kekud-rel: [ -8  30   7  19  63  20 -10   4  -6   2   5  26 -18  18  12   3 -10   1
  21  -1  12  27]
kekud-rel: [ 68  -7  51  -1  -6 -32   2 -28 -12  -3  -4  20 -16  34   1 -25 -23  17
  12  60   8 -41]
kem-kigo: [-21  -1  21 -16  10   6  16 -25  -7  -4   4  14  -5  -8 -13   5  -9 -17
  33  -4  17 -28]
kem-kigo: [-11  -4  -9  -5   2   1   9  -1  -9 -10   6 -12  -4  -1 -12  17  -5  -2
   8  -6 -12 -15]
bez-dabo: [  2   5  23  24  51   8  -4   5  11  26 -11   5 -31   2  18 -25  -8  29
   2  16  19  49]
bez-dabo: [  2  -1  -7 -19  11  -5 -34  29 -54 -17  49   1  32   3   8   1   5 -37
 -15  -2 -14 -26]
bez-dabo: [-16   1   4  -2  26  -7   4   3 -28  -3   6 -17 -39   1   8  30 -23   2
  28  14 -18 -21]
rabi-vali: [ -9 -20  29   5  -3 -18   4 -13  -8  -8   2  -7 -44  10   5  25 -20  33
  16  40  -7 -29]
bez-dabo: [ 31  24 -12  -7 -13 -19 -46  26 -54 -12  15  27   6  28  34  31  -9 -42
  -4  31 -30 -49]
kem-kigo: [  2  29  -1  28  20  12 -38  23  22  12  -7  34   0  19  32  -6  10  18
 -18   3  16  51]
kem-kigo: [-14  10  13  -6  -5   7  11 -18  37   1  -4   9  11 -12  -6 -19  10   7
  16 -28  35  23]
kekud-rel: [ -3 -10  14  -6   2   0  -3  -4 -22  17 -14  16 -10  -2   0   7 -12 -20
   3  24  -3 -32]
kekud-rel: [  3   8  23 -10 -26 -15 -11  -7  15   4   5  15   5 -13  30 -22  11  -5
   6   0  29  10]
rabi-vali: [ 10  -6  -2  -6 -15  -7  20 -19 -18 -14   8   0  -4  -2   1   6   0 -23
  11   9 -10 -25]
kem-kigo: [-20 -42   3 -37 -46 -18  25 -13 -11  -5   1 -42   6 -28 -36  12  -6  -5
   5  -6 -14 -59]
kekud-rel: [ -7 -18  -9   1  17   7   5  11   0   5 -16 -27  -5  13 -47  20 -20  30
  -8   1 -24 -22]
kem-kigo: [ 25  16  -2  17  24  12  -4  -2  -7  -1  10  27  11  12  16 -25  11 -17
 -10   4   9  29]
rabi-vali: [-17  35 -31 -17 -19  -1  -2  15  17  25 -35 -10   1 -29  18  12   2 -32
  21 -40   1  11]
kem-kigo: [-69 -32   5 -21   2  16 -16   7 -43  -2  14  13   3 -12 -25  51 -10 -30
   2   7 -13 -70]
nosaf-vukiv: [ 21  51 -15   6  10  -3  -6   2  -4   4 -16  22 -16  11  37  12  -7 -29
  30  -3  -3  10]
bez-dabo: [ 26   9  15  -6  17 -21 -11   8 -28  -3  23 -10 -12   3  27 -16  -8  -5
  12  16  -1   0]
bez-dabo: [ 59   5 -13  30 -33  -7 -18   9   9  16 -30  28   7  23  30 -17  13   0
 -48  39 -14  21]
kem-kigo: [-20 -11   2   4   9  11   2   1   8   3   0  -2   1  -5 -12   1   2  11
  -6  -6   5   9]
rabi-vali: [-69 -31 -10 -16 -30  10   7  -6  -6 -26  23 -10   6 -20 -23  47   8  -6
   2 -18 -10 -38]
rabi-vali: [  4 -21  11  -5   6   6  -2  -4 -21  -5  18  10  21   4 -18 -13   3 -12
 -16  10   1 -19]
nosaf-vukiv: [ -8  16 -40  12 -21  23 -20  14  10 -25  17  29  47  13  -1  15  31 -21
 -32 -29  -7  16]
kem-kigo: [  9  10  -6  -6 -33 -17 -13  11  18   2 -10 -10   3  -2  14   3   3  11
  -4  -6  -1   3]
kekud-rel: [ -3  -2 -19  11 -33  -6 -22  21  15   0 -16  -3  -1  12   5  29   3  22
 -26   8 -20  -3]
nosaf-vukiv: [-32  10 -20   3   4  27   0  -2   4 -12  10  23  22  -4  -6  14  17 -25
  -1 -29   6   9]
nosaf-vukiv: [  1 -30   8  -5  -4 -19  -3  12 -16  -7  20 -39 -11  -3  -4   0  -6  28
 -14  17 -17 -10]
kekud-rel: [  6 -23 -24   4   1  25  24 -15 -29 -18  17  14  34   4 -32  -1  15 -42
 -24  -2 -19 -22]
rabi-vali: [ 16  -8   1  -3  28  13 -24  21 -32  13  10  16  32  10 -15 -21   1 -24
 -30   8  -3  -9]
nosaf-vukiv: [ 16  17  39  -4  16 -12 -35  13  18  38 -37  20 -13  17   2 -13 -26  29
   9  22  24  -7]
nosaf-vukiv: [ -3 -22  30  41  21  25 -11 -16   0 -14  37  58  10  16  23 -30  30  10
 -40  34  29  44]
rabi-vali: [ -8  37 -12   0   5 -12 -32  30 -10  22 -17   2 -27  -7  52  21  -9 -16
  16   2  -7  13]
bez-dabo: [ -7  -3   2  -8  28  -6  22  -3 -19  10  -9 -33 -34 -11  -8  10 -24   0
  30   3 -14 -14]
bez-dabo: [  1  16 -17 -21  -6   2 -14  14 -18  15 -19   8  17  -2 -10  15  -9 -39
   6 -12 -11 -36]
kekud-rel: [ 11   1 -14   5  29  26  20 -17 -17 -30  25  18  30  24 -40   0   4 -21
   0 -14  -8 -14]
kekud-rel: [-52  -3 -17 -30 -25   1  -1  13   8  11 -11 -26   8 -36 -12  24   1 -15
  12 -39   0 -17]
bez-dabo: [ 13  -4  -4  14 -10  -6  25 -19   7  -5 -21  -7 -31  11  -4  21 -12  16
  12  21 -18 -12]
nosaf-vukiv: [-34   7  30   7  53  39 -11 -14  -1   7   6  60  10  11 -17  -5  -2 -14
  13  -3  38   0]
kekud-rel: [-21 -11 -21 -17 -26  14  -7  -2 -42  -2 -20  32  15  11 -33  62 -14 -56
  -1  15 -36 -96]
kem-kigo: [-11 -11  13  16  29  14  11  -6  19  15 -11  -3 -15  -2 -10 -14  -3  29
  -3   3  13  30]
nosaf-vukiv: [-51 -27  32 -21  16  22  -6  -5  21  12  -7   7  21  -4 -64   2 -11  26
   3 -19  29 -30]
rabi-vali: [ 22  -3 -32  12  17  12  17   5 -14  -1 -19 -14  -1  23 -36  21 -15   0
 -10   5 -40 -19]
rabi-vali: [  5 -34  29   3  20   4  -6  -3 -14  -3  15   4   6  17 -30 -12  -8  24
 -20  28   2 -19]
nosaf-vukiv: [ 31 -11  48  -3  29  -7  34 -43  -7   6 -10   9 -26  13 -22 -26 -26  10
  34  33  17 -26]
bez-dabo: [ -8  -4 -26 -19 -16   0   1  15 -18  17 -19 -19  11 -18 -14  15  -5 -32
  -4 -13 -22 -29]
nosaf-vukiv: [ 26  56   7   9  -6 -24  -8  -9  24 -13 -18  16 -40  30  38  27 -20  20
  50   9   4   2]
kekud-rel: [  5 -14   7   0  -8  -1  -1  -1   4   5  -3   0   6   0  -8  -9   2   9
 -14   8   2  -2]
nosaf-vukiv: [  4  -8   2  15 -16 -27 -20  25  -1  12   4 -26 -33 -14  56  -5   6  27
 -21  26  -9  37]
rabi-vali: [ -5   4   7  -6   5 -17   5   3   3   4  -1 -29 -26 -12  14   1 -11  16
  21  -2   0   8]
rabi-vali: [ 57   3   3  38  58   2  -3  12  -2 -13  22 -10  -6  43  -3 -34  -4  49
 -26  23 -10  51]
kem-kigo: [-15  10  24  20  30  17 -13  -2  35   6  -1  26  -4  12   2 -15   4  37
  -1  -3  34  43]
bez-dabo: [ 35  13  -3  15  49  -1  -9  12 -50  11 -12  10 -32  32   7  19 -32 -15
   9  43 -34 -27]
[ 63  23   4   2  15 -15  27 -27 -20  -5 -28   7 -29  38 -14  13 -36 -10
  40  32 -25 -48] : bez-dabo
[  7  16  -6   8  17   1  13  -3  19 -16  26 -16   5  -7  14 -28  17  12
   6 -28  15  56] : kekud-rel
[ 14   4  -5  24   6  -2  19 -10  28 -19   2 -15 -19  17  -2   2   0  44
   3   0  -5  32] : rabi-vali
[ 14   1  12  17   2   5 -16  -1   5   0   2  31   6  17  12 -12   8   7
 -19  20  11  14] : kekud-rel
[ 40 -18   6   9  11  -4  10  -8 -30  -7  18   1   5  12  -1 -25   2  -9
 -19  29 -12  -4] : nosaf-vukiv
[-62 -10 -19  19  31  46 -16  20   5  20 -21  23   3  -1 -25  34   1   0
 -24 -10  -5   8] : bez-dabo
[-43 -43  -3  14  32  24  22  -4  -8 -23  38 -25   0  -8 -32   5  10  26
 -19  -8  -8  17] : bez-dabo
[ -4   8 -11   8 -18   7  -9   4  19   1  -6  15  13  -1  10   0  15  -2
 -15 -10   6  19] : nosaf-vukiv
[  0   6 -15  -3  15   6  16  -1  16 -22  17 -27  15   6 -30  -3   2  21
   8 -35  -2  16] : kekud-rel
[ 23  17  -3   3  24   3 -18  14 -24   8   1  18   6  15  10  -6  -6 -21
  -4  11  -5  -3] : nosaf-vukiv
[-25  -5 -17  -9 -27  -8 -25  28 -14   9   2 -11   2 -21  25  19   8 -17
 -17  -2 -14  -6] : bez-dabo
[ 30   4  -1   3  -5 -15   9  -9 -21  -8  -1  -1 -18  13  11   9 -11 -10
  11  25 -19 -22] : kekud-rel
[ 39  23  11   7 -12 -19   7 -17   9   0 -24  14 -26  21  18   5 -15   6
  24  24  -2 -12] : bez-dabo
[-23 -25  33  10 -12  -5  -7  -4  31  13  -5   0 -17 -11  11 -13   6  45
 -14  17  25  25] : nosaf-vukiv
[-27 -12   2  -8 -29 -11  -4  -2  26 -49  29 -25   4  20 -33  41  -3  58
   7 -16  -8 -26] : nosaf-vukiv
[ 33  -9  46  16   8 -12  -1 -13  37  11  -7   5 -11  14   3 -47  -2  58
  -9  25  33  36] : kem-kigo
[ -1 -47 -12 -24 -15  -3  39 -16 -49  -1   8 -35   7 -27 -34   2  -5 -42
  -6   8 -32 -56] : kem-kigo
[ -6 -38  25  12   8  11  49 -46  -2  -6  14   4 -13 -18  -7 -30  11  -3
   1  18  16  13] : nosaf-vukiv
[-16  20   9 -19   7 -11  -4   5  16   1  -5 -19 -12  -5  -4  10 -16  17
  35 -23  12  -5] : kekud-rel
[-12 -36  18 -16   9  12   0  -1  -6   7   8  -2  32  -4 -49 -20   0   4
 -21  -4  10 -24] : rabi-vali
[ 21  20  -9   1  -8 -16   8   0  15  -3 -12 -19 -16   5  11   4  -7  14
  17  -5  -7  10] : kem-kigo

nibom_kofo: [ 21   1  13  -6 -26  45 -12 -10  13   4   9 -18 -24  17  12  30  -1  30
  21  -1  19 -18]
kisa_mam: [ -3 -16 -34 -18  10 -13  26  10   3  14 -11  27  44  -5  -4 -12  25 -36
   2  -7 -21  -9]
nibom_kofo: [ 23   7 -19  -6 -18  51  38  40 -24  11   2  10  49 -14   4  32   7 -40
  -7   5 -23  19]
kisa_mam: [-13 -12  -4 -14  35   4 -18 -26  13  14 -18   0  -3 -13 -16   0   4  39
  12 -30  13  -4]
nibom_kofo: [-14   9  20 -22   9   9 -26 -22  -2   9   6   3 -18  13   4  -8   6  33
  20  -2  31  -7]
dute_vuro: [ -3 -22 -18   9 -11 -23  25 -15  31 -17 -10 -13 -18  15   8  -8  -8 -16
  12 -24  -7  -7]
dute_vuro: [ 13 -14 -13  -2 -14 -25 -16 -28  36  13 -13 -16   7 -12  21   5  38   8
  23  12   5 -33]
gume_totuv: [  8   3  -1  12  -4   3  17  -7  20 -15  -9 -25 -26   3  40  -2 -21 -25
  12  -1  21  11]
kisa_mam: [ -3 -15 -32 -18   2 -12  26   6  -2   1 -11  13  35  10 -18  -3   0 -33
   1 -10 -28  -2]
paza_vuzo: [-12   3 -26 -18  16 -23   8   1 -12  13 -10  18  49 -23 -25 -14  26 -11
  -4 -20 -28   9]
dute_vuro: [-15  -9   5 -19   9  75  26  32 -24  25  23  57  11   3 -28   8  26  29
  -3 -49  -1   4]
kisa_mam: [  1  -7  -8  -9   1  19  15   2  -8  -5 -10  -8  10   8  -5  19 -23 -12
   4  -4  -5  14]
nibom_kofo: [  1  -4  13   8   1   0 -17  10  -7   8   9  13   0  -4  -5   4  12  15
 -12  23   1 -12]
kisa_mam: [  8   3 -14 -25  34  23  -4  -9  17  14 -11   7  -6   8   3 -10 -12   3
  14 -27  20 -12]
gume_totuv: [-45 -44  27  15  35 -21 -16 -21  20  -3   0  24 -57  14  -7 -23   1  49
  -1 -14  31 -15]
gume_totuv: [ -4  29  -3 -10 -12  -3   9  19 -23   8  23  28  25  -6 -12 -25  31 -10
  -8 -15 -18   5]
paza_vuzo: [ 16   7  10 -22 -35  15 -10 -13   5   3  10 -14  -7  32  33  14   6  -8
  30  39  23 -23]
paza_vuzo: [ 2 -9  5  1 -1 22 10  6  5  6  1  7 -6  2 22  8  8 -6  8  8 16 -4]
nibom_kofo: [ -6  -6  -9  -3   5 -14   5   3 -12   4 -11   1  32 -17  -1   6   9 -16
  -4  18 -12  11]
dute_vuro: [ 10 -23 -15  -5   1  11   7  -9  39  12  -3  11 -16  11  13  -4  19   5
  17 -21  12 -36]
dute_vuro: [ 19   3  15  14  -4  15 -13   8  -1 -11   0 -21 -21  11   8  21 -36  -1
 -10  31   9  -1]
gume_totuv: [  4  21   3  -7 -14  17  -1  -4 -12  -2   5 -13   5  -5  -9   9  -2  13
   6 -19  -5  16]
dute_vuro: [-23 -11  12   6 -18  11  28   6 -16 -15  10   5 -10  13  -1   5  -4  -2
   2 -11  -2  23]
paza_vuzo: [ -9   5  23  -4 -11 -17 -30 -36   1  -9  -7 -37 -17   3  20  12  -5  23
  22  29  26   6]
dute_vuro: [-23   1 -11  15  42 -27  20  33 -11   7   6  53  14 -23 -21 -49  15 -20
 -37 -28 -19  11]
nibom_kofo: [-12 -21  -5  12  15 -36  -2   6   7   0  -2  22   1   0 -12 -19   9  -5
 -17  10 -12 -16]
kisa_mam: [ -6  11  35  11  13  23 -27 -13  -3   0   2 -17 -35 -12  15  10 -11  41
   4   5  37  14]
kisa_mam: [ 29  34 -21 -17  14 -31 -23 -12  30   9  -1  -2  -5   8  14 -44   2 -21
   7  -5   8 -35]
gume_totuv: [ -7 -13   2  -2   3   3   4  11 -12  11  -2  16  23 -10   7   9  19  -8
  -3  26   0   1]
nibom_kofo: [-18 -12  -2 -12   7 -48 -16 -16  -7   9 -13   4  32 -10  12  -8  29 -13
   7  48   2  -7]
gume_totuv: [ 27   6 -22   7  29  28  10  13  29  16 -11   7  -3 -25  13  -7   1 -10
  -5 -36   7  -7]
gume_totuv: [ -5  11 -13   5  38 -22   9  14   4  16  -9  24  21 -36  26 -36  24 -36
 -11   2   9   8]
gume_totuv: [  4   1  -1  -3  -7  24   7  22 -27  13   1   9  41 -21  -5  27  18  -7
  -8  22 -14  14]
paza_vuzo: [ -2  -4  -1   0  31 -27 -23 -40  40   7 -27 -25 -23 -18  45 -17   6   5
  25   5  44 -10]
kisa_mam: [ 14 -27   8  -3   3  83   3   4   3  11 -10 -10 -10   0  -5  62 -18  37
  11 -12  15   3]
paza_vuzo: [ 10   6  17  -6  -8   5 -24 -12   6   1   5 -12 -20  18  21   5  -5   9
  13  33  26 -18]
nibom_kofo: [ 10  32  -3 -29 -17  38   6   3 -20   4  14  -1  13  13 -13   6  -4   3
  13 -25  -5  10]
nibom_kofo: [ 49   5   5  18 -55  51   9   8  22  -5  10 -35 -22  10  39  44  -5  -6
  14  16   9 -15]
dute_vuro: [  5 -42  -9  20  -6  28  32  16  14  -8  -8   1 -10   9   0  30 -17  -9
  -6  -7 -10  -2]
paza_vuzo: [  1 -41   3  19   2   6   2  16   6  -8   1  12 -17  22 -25  19 -24  10
 -21  13 -14 -20]
nibom_kofo: [ -4 -12  13  23  11 -16 -20   2   2  -1  -1   2 -12 -12  -9   3   0  21
 -18  17  -1  -6]
kisa_mam: [ 14 -14  17  37 -35  24   6  22  16   8  26  18 -23 -12  14  12  43  23
 -10  -1  -1 -24]
gume_totuv: [ -7  41   0  -7  19  -1 -13   5 -36  10  -3  -2  41 -47 -27  -4  10  13
 -15 -19 -17  41]
nibom_kofo: [  5 -14 -23  21  14  13  32  32 -21  -1 -22  -2  49 -43 -21  33 -12 -27
 -30  -4 -40  40]
gume_totuv: [  4   3  -8   3  15   1   8   3  19   6   0  11 -11  -6  16 -22   8 -10
   2 -20  11  -7]
dute_vuro: [  3   7  40  11 -16  36 -27  19 -28  18  24  13   3 -16   9  28  31  35
  -9  46  16  -3]
paza_vuzo: [  3 -25  16   2  -4   1 -21 -11  12  -1  -2  -7 -23  24  12  17 -10  14
   7  40  20 -27]
paza_vuzo: [ -4  23  -8  -9 -16  -3  16   6 -15   1  11   8  22  -8  -4 -14  20 -13
   2 -20 -15  15]
paza_vuzo: [ 12 -14  -4  17  26  11   2  34  10   7   9  37 -15   8 -19 -14 -11  -2
 -32  -7  -9 -25]
gume_totuv: [ 43  34 -27   3  12  25   4   2  30   0  -8 -23 -13 -13  -2  -8 -26  -5
  -2 -58  -6  -1]
kisa_mam: [ -8   1   7   9   8 -25 -24 -20  18   3   3   0 -22 -11 -10 -19  18  38
   0 -21   5 -15]
dute_vuro: [-24  11  27 -17 -23  36  11   2 -40  -7  19   3  -1  17  -4  15  -2  15
  13  -3  10  31]
dute_vuro: [ 21   2  14  33  -8  30  -8  29  -3   1  16   6 -16 -12 -17  19  -5  24
 -30  -1 -13  -6]
paza_vuzo: [  4  -7  15  11  17  25  -8 -14  13  -3 -18 -29 -27 -11  31  23 -25  12
  12  10  36  14]
kisa_mam: [ -6  -4  22  -9   8   5 -37  -8 -10   3   9   6 -18  21 -28   7 -13  44
  -5  15   8 -18]
[-32  10  -6  -4   9 -22  16  11 -37   2   2  22  44 -30 -30 -16  24  -5
 -16 -19 -30  37] : dute_vuro
[  9  24  -3 -14  -9  14   9   9  -1  13  13  15   9   0  25 -17  25 -19
  11  -3  12  -6] : paza_vuzo
[ -5  -6   3  25 -25 -33   4  -8  16 -12   6  -9 -16  -6   7 -11  18   3
  -2  -6  -9  -4] : dute_vuro
[ -5 -35  -7 -10  -3 -47 -10 -17  26  -2  -5  10 -11  41  15 -17   3 -20
  12  44   9 -48] : gume_totuv
[ 20  19  -5   3 -31   1   7   7  -9 -17   7 -23   4  14  -7  11 -24 -19
  -5   6 -21   8] : gume_totuv
[ -8  11   0 -12   7 -12 -13 -13  -1   4   1   2   1  -1 -12 -15   8  16
   5 -15   1  -2] : gume_totuv
[ 10  32   4  23  -2 -14 -14  15 -10  -7  16  -1  -5 -20 -32 -17  -4  17
 -31 -24 -27   9] : dute_vuro
[ -2   5   1   1   9 -14 -10 -10  -6  -5 -14 -21   8 -12   2   7 -14  -3
   0  14   1  16] : gume_totuv
[ 14  26 -27 -22  30 -10   1 -19  16   5 -28 -23  17 -16  26 -17 -14 -34
  18 -13  15  13] : kisa_mam
[  9 -24   3  15  23  26   2  31  -5  15  -5  23  11 -14   4  21  -1  -8
 -22  32   3  -7] : dute_vuro
[  0  15   5  -7 -12 -19 -12 -22  12  -9   6 -16 -23  18   8 -18  -5   6
  15  -6  11  -9] : nibom_kofo
[-12  34  -2 -38  -8 -21  -6 -20 -27   6  -6 -14  43  -7  22  -9  19 -26
  27  28  10  23] : nibom_kofo
[-20 -20   5  12   4  12  14  -6  19  -6  10  17 -42  11 -20 -15   1  37
   1 -62   2  -5] : kisa_mam
[-35  -1  13  -8  27 -20  -8 -11 -33   5 -19  -3  33 -33   8   5   8  -2
   1  32  12  40] : kisa_mam
[  1 -11 -11 -10 -14   2  16  14 -20  -6  -2   3  29  16 -16  19 -12 -25
  -6  21 -24   4] : kisa_mam
[ -2  12  27  12  -8  12  -9   5 -10 -10  15  -6 -30  10   9   2 -16  12
  -5  12  16   8] : kisa_mam
[ -2  11  -1 -14   6  10  -5 -20  11   6  -3  -8  -9  -4   8  -7   8  17
  20 -28  17   1] : gume_totuv
[-46 -11  10   5  24   9  32  -8 -33 -10 -28 -17  23 -42  21  21  -8 -12
   8  -4  15  79] : kisa_mam
[-19 -24   8  10 -17 -67   2 -11  20 -27  12   8 -43  56  14 -40 -15 -27
   0  33   5 -32] : gume_totuv
[-24 -32  13 -20  16  51  16  21 -32   6   5  34   6  28 -24  27 -19  11
  -3   6   5   8] : kisa_mam
[  4   0 -13   3   8  -4  10   3  12   1  -4   4   0  -5   2 -11   0 -11
  -2 -18  -4  -1] : paza_vuzo
[ -5 -22  -7   8   2 -30  -5 -18  25  -9  -8  -7 -19  11 -11  -8  -6  11
   2 -11  -5 -18] : nibom_kofo
[ 20   9 -19   0  21  -7   0 -12  25   1 -25 -25   2 -16  29  -4 -16 -27
   9   0  14   2] : gume_totuv
[ 12   3 -12  17  42 -24  -2  20  13  -4  -9  12 -11  -3  -3 -29 -33 -30
 -31   4  -4  -7] : dute_vuro
[ 25  -4  44  16 -54  42 -20 -14   8 -24  14 -52 -62  44  42  52 -40  21
  22  55  39 -11] : dute_vuro
